Below are the code and all the weights of a small trained network. Each question names an input and a target symbol and asks about switching units off, where a switched-off unit gives its printed mean instead of its output.

import numpy as np


def w(rows, s, z=0):
    codes = np.array(rows[::2]) - 128.0
    scale = np.full(codes.shape[1], s)
    scale[-1] = z or s
    return codes * scale


def norm(h):
    return h / np.sqrt((h * h).mean(-1, keepdims=True) + 1e-5)


def f(y):
    return np.maximum(y, 0)


def softmax(a):
    e = np.exp(a - a.max(-1, keepdims=True))
    return e / e.sum(-1, keepdims=True)


def log_softmax(a):
    a = a - a.max(-1, keepdims=True)
    return a - np.log(np.exp(a).sum(-1, keepdims=True))


def net(x, mask):
    ids = ['αβγζηθλμξπστφψω'.index(c) for c in x.split()]
    T = len(ids)
    res = E[ids] + P[:T]
    u = 0
    for l in range(2):
        r = norm(res)
        for j in range(2):
            rows = slice(2 * j, 2 * j + 2)
            q, k, v = (r @ M[l][rows].T for M in (Q, K, V))
            z = softmax(np.where(np.tri(T) > 0, q @ k.T / 2**0.5, -1e9)) @ v
            o = O[l][rows]
            res = res + np.where(mask[u + j], z, o[:, -1]) @ o[:, :-1]
        u += 2
        y = f(norm(res) @ A[l][:, :-1].T + A[l][:, -1])
        res = res + np.where(mask[u : u + 4], y, B[l][:, -1]) @ B[l][:, :-1]
        u += 4
    return log_softmax(norm(res)[-1] @ U[:, :-1].T + U[:, -1])


Q, K, V, O, A, B = {}, {}, {}, {}, {}, {}
E = w([
[113,125,120,193],'α',
[79,89,146,37],'β',
[140,71,53,71],'γ',
[143,111,68,108],'ζ',
[43,140,221,96],'η',
[64,198,199,133],'θ',
[108,50,81,26],'λ',
[61,104,172,41],'μ',
[60,173,212,104],'ξ',
[101,131,125,62],'π',
[84,131,183,163],'σ',
[87,1,104,12],'τ',
[133,148,100,158],'φ',
[123,77,152,112],'ψ',
[240,132,136,112],'ω',
],0.0081)
P = w([
[74,138,57,130],'0',
[146,200,48,33],'1',
[1,23,80,209],'2',
[181,162,138,14],'3',
[34,33,181,167],'4',
[236,140,210,10],'5',
],0.0023)
Q[0] = w([
[47,65,109,187],'L0H1',
[4,2,168,132],'L0H1',
[202,62,104,132],'L0H2',
[199,202,92,162],'L0H2',
],0.0077)
K[0] = w([
[192,111,182,181],'L0H1',
[223,48,254,129],'L0H1',
[204,96,130,147],'L0H2',
[181,218,76,140],'L0H2',
],0.0072)
V[0] = w([
[111,45,133,109],'L0H1',
[254,87,134,130],'L0H1',
[89,162,113,89],'L0H2',
[116,80,175,184],'L0H2',
],0.0055)
O[0] = w([
[104,36,121,128,254],'L0H1',
[28,144,3,142,78],'L0H1',
[120,21,150,88,166],'L0H2',
[41,184,63,203,142],'L0H2',
],0.0044,0.0026)
A[0] = w([
[173,103,121,253,175],'L0N1',
[34,158,187,156,182],'L0N2',
[107,110,180,224,80],'L0N3',
[145,200,41,130,5],'L0N4',
],0.0053,0.0024)
B[0] = w([
[80,229,173,57,212],'L0N1',
[196,28,82,169,251],'L0N2',
[254,183,164,186,205],'L0N3',
[29,146,188,184,139],'L0N4',
],0.004,0.0027)
Q[1] = w([
[22,85,92,149],'L1H1',
[128,177,109,161],'L1H1',
[94,87,130,148],'L1H2',
[143,245,66,3],'L1H2',
],0.0063)
K[1] = w([
[81,124,83,254],'L1H1',
[103,165,83,86],'L1H1',
[175,151,101,77],'L1H2',
[27,73,162,127],'L1H2',
],0.0074)
V[1] = w([
[124,184,40,202],'L1H1',
[35,196,159,2],'L1H1',
[1,135,99,92],'L1H2',
[251,175,124,85],'L1H2',
],0.0026)
O[1] = w([
[253,49,210,63,3],'L1H1',
[14,190,153,23,125],'L1H1',
[183,122,234,133,123],'L1H2',
[86,171,54,65,122],'L1H2',
],0.0026,0.0015)
A[1] = w([
[151,57,92,1,56],'L1N1',
[249,145,170,53,253],'L1N2',
[153,48,78,109,86],'L1N3',
[158,147,39,161,134],'L1N4',
],0.0053,0.0016)
B[1] = w([
[235,208,181,188,254],'L1N1',
[3,103,35,151,221],'L1N2',
[134,181,180,223,202],'L1N3',
[51,55,110,93,144],'L1N4',
],0.005,0.0044)
U = w([
[152,206,79,186,88],'α',
[124,131,155,86,109],'β',
[207,116,109,94,130],'γ',
[193,149,85,145,118],'ζ',
[75,156,164,130,78],'η',
[89,245,136,165,135],'θ',
[179,66,121,89,106],'λ',
[177,131,62,105,254],'μ',
[86,137,155,119,66],'ξ',
[150,149,180,70,160],'π',
[217,175,209,188,108],'σ',
[116,96,155,108,102],'τ',
[113,208,133,81,217],'φ',
[105,1,125,229,90],'ψ',
[23,96,10,125,172],'ω',
],0.0089,0.0034)

Each question gives the input, a string of symbols that net reads in full, and the target symbol t.
The units are the heads (2 rows each of Q, K, V and O) and the neurons (one row each of A and B). Each row of codes is followed by its name. A weight is (code - 128) times the scale printed after its matrix; where a second scale follows, it is the last column's (O, A, B and U).
mask holds one flag per unit, layer by layer, with each layer's heads first. A switched-off unit (its flag False) gives its mean, the last column of its rows in O or B, instead of its output. The means were averaged over made-up inputs and are rounded, as every weight is.
A unit's drop is (log p(t) with every unit on - log p(t) with that unit switched off) / (log p(t) with every unit on - log p(t) with every unit switched off).
The circuit of an input: a set's keep is (log p(t) with only the set's units on - log p(t) with every unit switched off) / (log p(t) with every unit on - log p(t) with every unit switched off). Starting from all 12 units, units are removed one at a time, each time the one whose removal leaves the highest keep (on an exact tie, the one counted first), for as long as the keep stays at least 0.8.
units of the circuit, in order: the units of the circuit, biggest drop first
unit that matters most: the unit with the biggest drop
k most important neurons: the k neurons with the biggest drops, biggest first
k most important neurons of layer l: the k neurons of layer l with the biggest drops, biggest first
heads that matter: for each layer, one digit per head in row order, 1 if its drop is at least 0.15 and else 0, layers parted by /
drop when u is switched off: that unit's drop, to one decimal
input ω ψ φ, target ω: unit that matters most => L1N1
input α ψ ξ, target ψ: units of the circuit, in order => L0N2, L1H1
input ψ π ψ γ θ, target ψ: units of the circuit, in order => L0N2, L1N1
input γ ψ μ φ ψ α, target θ: 2 most important neurons of layer 0 => L0N1, L0N3
input φ σ ω ψ σ, target ω: heads that matter => 10 / 01
input ω ψ ξ, target ω: units of the circuit, in order => L1N1, L0H1
input ξ θ ω, target ω: 2 most important neurons => L1N2, L1N1
input τ ψ π, target ψ: heads that matter => 10 / 00
input π η α σ, target ψ: units of the circuit, in order => L1N1, L0N2
input β ω γ σ, target ψ: units of the circuit, in order => L0N2, L1N1
input σ ψ η, target ψ: heads that matter => 00 / 00
input ω σ μ ψ ψ α, target θ: units of the circuit, in order => L0N1, L1N1
input θ η φ, target θ: units of the circuit, in order => L0H1, L0N1, L1N1
input ψ ψ ψ α η, target ψ: unit that matters most => L0N2
input ψ ψ π ψ ω, target ω: units of the circuit, in order => L1N2, L1N1, L0H2
input ψ ω ω α η, target ω: 2 most important neurons of layer 1 => L1N1, L1N3
input α τ π σ α, target σ: heads that matter => 10 / 00
input ψ ψ ω θ σ, target ω: heads that matter => 11 / 01
input α ψ ω ψ ζ, target ω: heads that matter => 10 / 00
input ψ ζ π, target ψ: unit that matters most => L0H1
input γ λ ω ψ α, target ω: 4 most important neurons => L1N1, L0N1, L1N4, L1N3
input γ ψ ω α η, target ω: units of the circuit, in order => L0H1, L1N1
input ω α ω ψ α, target ω: drop when L1N1 is switched off => 0.2
input σ η θ φ, target ω: drop when L0H2 is switched off => 0.4
input ψ π θ, target ψ: drop when L1N2 is switched off => -0.1
input ψ ψ θ ψ β, target ψ: drop when L0N2 is switched off => 0.3
input σ ψ ω μ μ, target ω: units of the circuit, in order => L0H1
